Below is a small trained network, with its code and all its weights. Each question gives an input and a class and asks what happens when units are switched off, that is, made to give their printed mean instead of their output.

import numpy as np


def w(rows, s, z=0):
    codes = np.array(rows[::2]) - 128.0
    scale = np.full(codes.shape[1], s)
    scale[-1] = z or s
    return codes * scale


def norm(h):
    return h / np.sqrt((h * h).mean(-1, keepdims=True) + 1e-5)


def f(y):
    return y / 2 * (1 + np.tanh(0.7978845608 * (y + 0.044715 * y**3)))


def log_softmax(a):
    a = a - a.max(-1, keepdims=True)
    return a - np.log(np.exp(a).sum(-1, keepdims=True))


def net(x, mask):
    res = np.array(x, float).reshape(1, 7) / 4 @ E
    u = 0
    for l in range(3):
        y = f(norm(res) @ A[l][:, :-1].T + A[l][:, -1])
        res = res + np.where(mask[u : u + 6], y, B[l][:, -1]) @ B[l][:, :-1]
        u += 6
    return log_softmax(norm(res)[-1] @ U[:, :-1].T + U[:, -1])


A, B = {}, {}
E = w([
[101,101,93,107,224,174],'x0',
[80,169,36,126,162,161],'x1',
[84,165,147,218,187,48],'x2',
[97,76,180,210,181,196],'x3',
[8,164,244,130,109,162],'x4',
[167,230,211,181,182,163],'x5',
[121,100,188,148,253,45],'x6',
],0.0054)
A[0] = w([
[88,111,58,124,88,166,158],'0.n0',
[38,42,115,156,90,122,121],'0.n1',
[186,116,110,60,15,97,133],'0.n2',
[151,136,141,182,64,245,2],'0.n3',
[88,64,79,159,101,19,87],'0.n4',
[45,215,143,112,65,186,112],'0.n5',
],0.011,0.0039)
B[0] = w([
[143,162,87,111,109,201,193],'0.n0',
[60,115,126,107,177,183,187],'0.n1',
[206,63,111,120,48,175,254],'0.n2',
[136,197,135,250,68,123,190],'0.n3',
[95,209,124,128,122,3,197],'0.n4',
[87,221,206,114,176,117,211],'0.n5',
],0.011,0.0063)
A[1] = w([
[134,46,62,109,89,55,3],'1.n0',
[173,130,94,173,139,21,94],'1.n1',
[207,139,197,205,114,167,83],'1.n2',
[135,109,144,139,119,2,138],'1.n3',
[174,98,94,99,24,75,72],'1.n4',
[197,189,41,101,133,77,127],'1.n5',
],0.013,0.0056)
B[1] = w([
[181,186,141,194,134,243,179],'1.n0',
[29,98,254,155,97,42,228],'1.n1',
[172,155,105,199,120,122,249],'1.n2',
[106,34,118,217,126,32,236],'1.n3',
[207,150,194,144,187,153,254],'1.n4',
[55,100,45,225,175,124,248],'1.n5',
],0.012,0.0059)
A[2] = w([
[120,113,143,151,178,1,104],'2.n0',
[146,157,113,96,20,184,70],'2.n1',
[78,53,195,236,111,195,122],'2.n2',
[100,77,166,113,214,127,102],'2.n3',
[93,161,87,47,93,90,1],'2.n4',
[169,180,155,145,180,112,189],'2.n5',
],0.015,0.0018)
B[2] = w([
[215,154,75,179,108,179,220],'2.n0',
[235,68,82,95,129,40,178],'2.n1',
[184,223,18,29,100,119,247],'2.n2',
[222,115,162,74,37,142,167],'2.n3',
[126,250,106,134,111,171,128],'2.n4',
[108,100,132,223,91,173,181],'2.n5',
],0.011,0.013)
U = w([
[53,206,232,153,135,160,114],'0',
[220,166,78,182,88,145,192],'1',
[89,159,115,14,123,177,87],'2',
[70,105,65,121,172,158,75],'3',
[80,72,195,104,161,104,2],'4',
[68,70,132,164,135,6,123],'5',
[181,37,166,36,108,150,93],'6',
],0.013,0.0059)

Each question gives the input, the list of numbers given to net, and the class t.
The units are the neurons (one row each of A and B). Each row of codes is followed by its name. A weight is (code - 128) times the scale printed after its matrix; where a second scale follows, it is the last column's (A, B and U).
mask holds one flag per neuron, layer by layer. A switched-off neuron (its flag False) gives its mean, the last column of its row in B, instead of its output. The means were averaged over made-up inputs and are rounded, as every weight is.
A unit's drop is (log p(t) with every unit on - log p(t) with that unit switched off) / (log p(t) with every unit on - log p(t) with every unit switched off).
The circuit of an input: a set's keep is (log p(t) with only the set's units on - log p(t) with every unit switched off) / (log p(t) with every unit on - log p(t) with every unit switched off). Starting from the 12 units with the biggest drops (on a tie, the unit counted first), units are removed one at a time, each time the one whose removal leaves the highest keep (on an exact tie, the one counted first), for as long as the keep stays at least 0.8.
units of the circuit, in order: the units of the circuit, biggest drop first
unit that matters most: the unit with the biggest drop
top k neurons: the k neurons with the biggest drops, biggest first
top k neurons in layer l: the k neurons of layer l with the biggest drops, biggest first
drop of u: that unit's drop, to one decimal
input [2,-6,7,2,-3,0,7], class 5: units of the circuit, in order	1.n1
input [2,-3,3,1,1,8,-5], class 0: top 2 neurons in layer 1	1.n3; 1.n5
input [-7,0,3,-7,8,8,-8], class 0: top 3 neurons	0.n5; 2.n2; 2.n0
input [8,8,-8,2,-6,-5,8], class 2: units of the circuit, in order	1.n3; 1.n2; 2.n0
input [8,-3,0,8,-2,1,5], class 6: top 2 neurons	0.n3; 2.n3
input [-5,8,-5,-7,5,-2,0], class 6: top 3 neurons in layer 0	0.n2; 0.n4; 0.n3
input [8,-1,-7,-7,8,-7,-6], class 6: top 3 neurons	2.n1; 0.n2; 2.n2
input [-3,8,-1,4,8,4,-8], class 0: top 2 neurons	0.n5; 0.n2
input [1,-3,6,7,5,-2,-5], class 2: top 2 neurons	2.n2; 0.n1
input [5,-7,6,2,-5,-4,-3], class 5: top 2 neurons in layer 0	0.n4; 0.n2
input [-8,-5,3,-1,-3,2,6], class 5: top 3 neurons	1.n1; 1.n3; 0.n2
input [4,6,-8,-1,-4,-5,4], class 3: top 2 neurons in layer 0	0.n0; 0.n3
input [-1,7,7,-2,-3,-2,-7], class 3: top 2 neurons	1.n5; 0.n0
input [1,-7,2,-4,1,0,6], class 5: units of the circuit, in order	1.n3
input [-4,-3,8,-6,-8,8,6], class 5: top 2 neurons in layer 1	1.n1; 1.n3
input [-3,-6,-4,4,4,-2,4], class 2: top 2 neurons in layer 0	0.n4; 0.n1
input [-7,7,4,-3,-3,-3,6], class 5: drop of 0.n4	0.1
input [-1,-2,3,2,8,-6,2], class 2: drop of 0.n1	0.8
input [-3,-7,4,-6,0,0,8], class 5: drop of 1.n1	0.2
input [5,-1,-7,7,4,-8,4], class 6: unit that matters most	2.n3
input [-3,7,3,-7,5,0,1], class 0: drop of 0.n5	0.6
